Below is a small trained network, with its code and all its weights. Each question gives an input and a class and asks what happens when units are switched off, that is, made to give their printed mean instead of their output.

import numpy as np


def w(rows, s, z=0):
    codes = np.array(rows[::2]) - 128.0
    scale = np.full(codes.shape[1], s)
    scale[-1] = z or s
    return codes * scale


def f(y):
    return y / 2 * (1 + np.tanh(0.7978845608 * (y + 0.044715 * y**3)))


def log_softmax(a):
    a = a - a.max(-1, keepdims=True)
    return a - np.log(np.exp(a).sum(-1, keepdims=True))


def net(x, mask):
    res = np.array(x, float).reshape(1, 8) / 4 @ E
    y = f(res @ A[0][:, :-1].T + A[0][:, -1])
    res = res + np.where(mask, y, B[0][:, -1]) @ B[0][:, :-1]
    return log_softmax(res[-1] @ U[:, :-1].T + U[:, -1])


A, B = {}, {}
E = w([
[204,101,91,65,110,49,210],'x0',
[127,116,122,126,132,127,121],'x1',
[135,137,129,117,136,126,120],'x2',
[246,117,167,209,201,146,120],'x3',
[120,104,117,141,128,131,136],'x4',
[135,144,131,113,136,123,115],'x5',
[180,175,1,193,25,132,97],'x6',
[122,121,121,137,130,131,138],'x7',
],0.0097)
A[0] = w([
[241,104,162,201,159,152,137,62],'neuron 1',
[104,82,179,81,199,75,174,41],'neuron 2',
[162,114,129,121,137,142,148,77],'neuron 3',
[128,101,183,60,152,151,135,21],'neuron 4',
[75,147,154,146,142,220,58,220],'neuron 5',
[83,154,81,174,102,75,138,101],'neuron 6',
[66,85,186,69,195,115,156,41],'neuron 7',
[198,81,129,79,114,66,151,149],'neuron 8',
[186,130,101,74,148,19,254,51],'neuron 9',
[180,155,32,174,59,93,77,59],'neuron 10',
[61,101,103,67,113,137,132,8],'neuron 11',
[169,132,80,54,118,31,181,141],'neuron 12',
[73,175,139,99,53,119,165,54],'neuron 13',
[169,92,196,167,172,148,161,37],'neuron 14',
[35,111,85,4,82,139,138,58],'neuron 15',
],0.0095,0.0011)
B[0] = w([
[205,155,156,68,228,204,169,233],'neuron 1',
[94,150,76,153,96,39,150,207],'neuron 2',
[146,123,124,180,114,197,151,139],'neuron 3',
[66,158,68,136,161,39,148,178],'neuron 4',
[28,28,215,199,37,131,2,218],'neuron 5',
[149,107,87,168,173,121,168,168],'neuron 6',
[178,174,44,154,97,8,159,220],'neuron 7',
[129,87,220,117,50,208,50,190],'neuron 8',
[76,98,194,198,65,173,42,227],'neuron 9',
[92,219,46,99,119,12,158,253],'neuron 10',
[142,109,80,66,237,223,210,173],'neuron 11',
[76,58,172,185,49,126,113,211],'neuron 12',
[139,140,104,78,213,193,142,178],'neuron 13',
[189,148,138,116,145,115,187,193],'neuron 14',
[192,131,135,85,248,232,123,221],'neuron 15',
],0.007,0.011)
U = w([
[103,58,202,156,89,167,49,254],'0',
[171,186,61,105,130,9,183,35],'1',
[253,137,149,43,226,245,185,95],'2',
],0.0074,0.00046)

Each question gives the input, the list of numbers given to net, and the class t.
The units are the neurons (one row each of A and B). Each row of codes is followed by its name. A weight is (code - 128) times the scale printed after its matrix; where a second scale follows, it is the last column's (A, B and U).
mask holds one flag per neuron, in row order. A switched-off neuron (its flag False) gives its mean, the last column of its row in B, instead of its output. The means were averaged over made-up inputs and are rounded, as every weight is.
A unit's drop is (log p(t) with every unit on - log p(t) with that unit switched off) / (log p(t) with every unit on - log p(t) with every unit switched off).
The circuit of an input: a set's keep is (log p(t) with only the set's units on - log p(t) with every unit switched off) / (log p(t) with every unit on - log p(t) with every unit switched off). Starting from the 12 units with the biggest drops (on a tie, the unit counted first), units are removed one at a time, each time the one whose removal leaves the highest keep (on an exact tie, the one counted first), for as long as the keep stays at least 0.8.
units of the circuit, in order: the units of the circuit, biggest drop first
unit that matters most: the unit with the biggest drop
top k neurons: the k neurons with the biggest drops, biggest first
drop of u: that unit's drop, to one decimal
input [6,6,-4,-6,-7,4,-4,-7], class 0: top 2 neurons : (neuron 9; neuron 12)
input [6,-8,0,6,-4,2,3,3], class 0: units of the circuit, in order : (neuron 9)
input [-4,8,0,-5,0,-7,-4,-1], class 2: top 3 neurons : (neuron 15; neuron 11; neuron 9)
input [4,1,-7,2,-8,8,-5,2], class 1: top 3 neurons : (neuron 5; neuron 7; neuron 2)
input [-5,-2,7,-2,-5,-5,7,-5], class 1: top 2 neurons : (neuron 10; neuron 9)
input [2,-2,-4,-6,-8,5,5,0], class 2: top 2 neurons : (neuron 15; neuron 13)
input [6,3,5,-7,0,3,-3,7], class 2: top 3 neurons : (neuron 15; neuron 11; neuron 5)
input [-6,1,-2,-7,-2,7,2,-8], class 2: top 2 neurons : (neuron 15; neuron 11)
input [8,-6,2,-3,-8,6,-8,-3], class 0: top 3 neurons : (neuron 9; neuron 8; neuron 12)
input [-2,-8,-4,-5,-2,0,-4,-8], class 2: top 2 neurons : (neuron 15; neuron 10)
input [4,7,8,-6,6,3,-2,3], class 2: top 3 neurons : (neuron 15; neuron 11; neuron 5)
input [-2,3,2,-5,-5,-8,-6,3], class 1: top 2 neurons : (neuron 7; neuron 2)
input [4,-2,-1,3,-4,1,-6,7], class 1: drop of neuron 5 : 0.2
input [4,8,-1,-4,-6,2,-8,-1], class 1: unit that matters most : neuron 7
input [-2,3,-6,-3,8,2,-1,-2], class 2: drop of neuron 12 : 0.3
input [-7,5,-8,-4,-4,2,8,4], class 1: drop of neuron 8 : 0.3
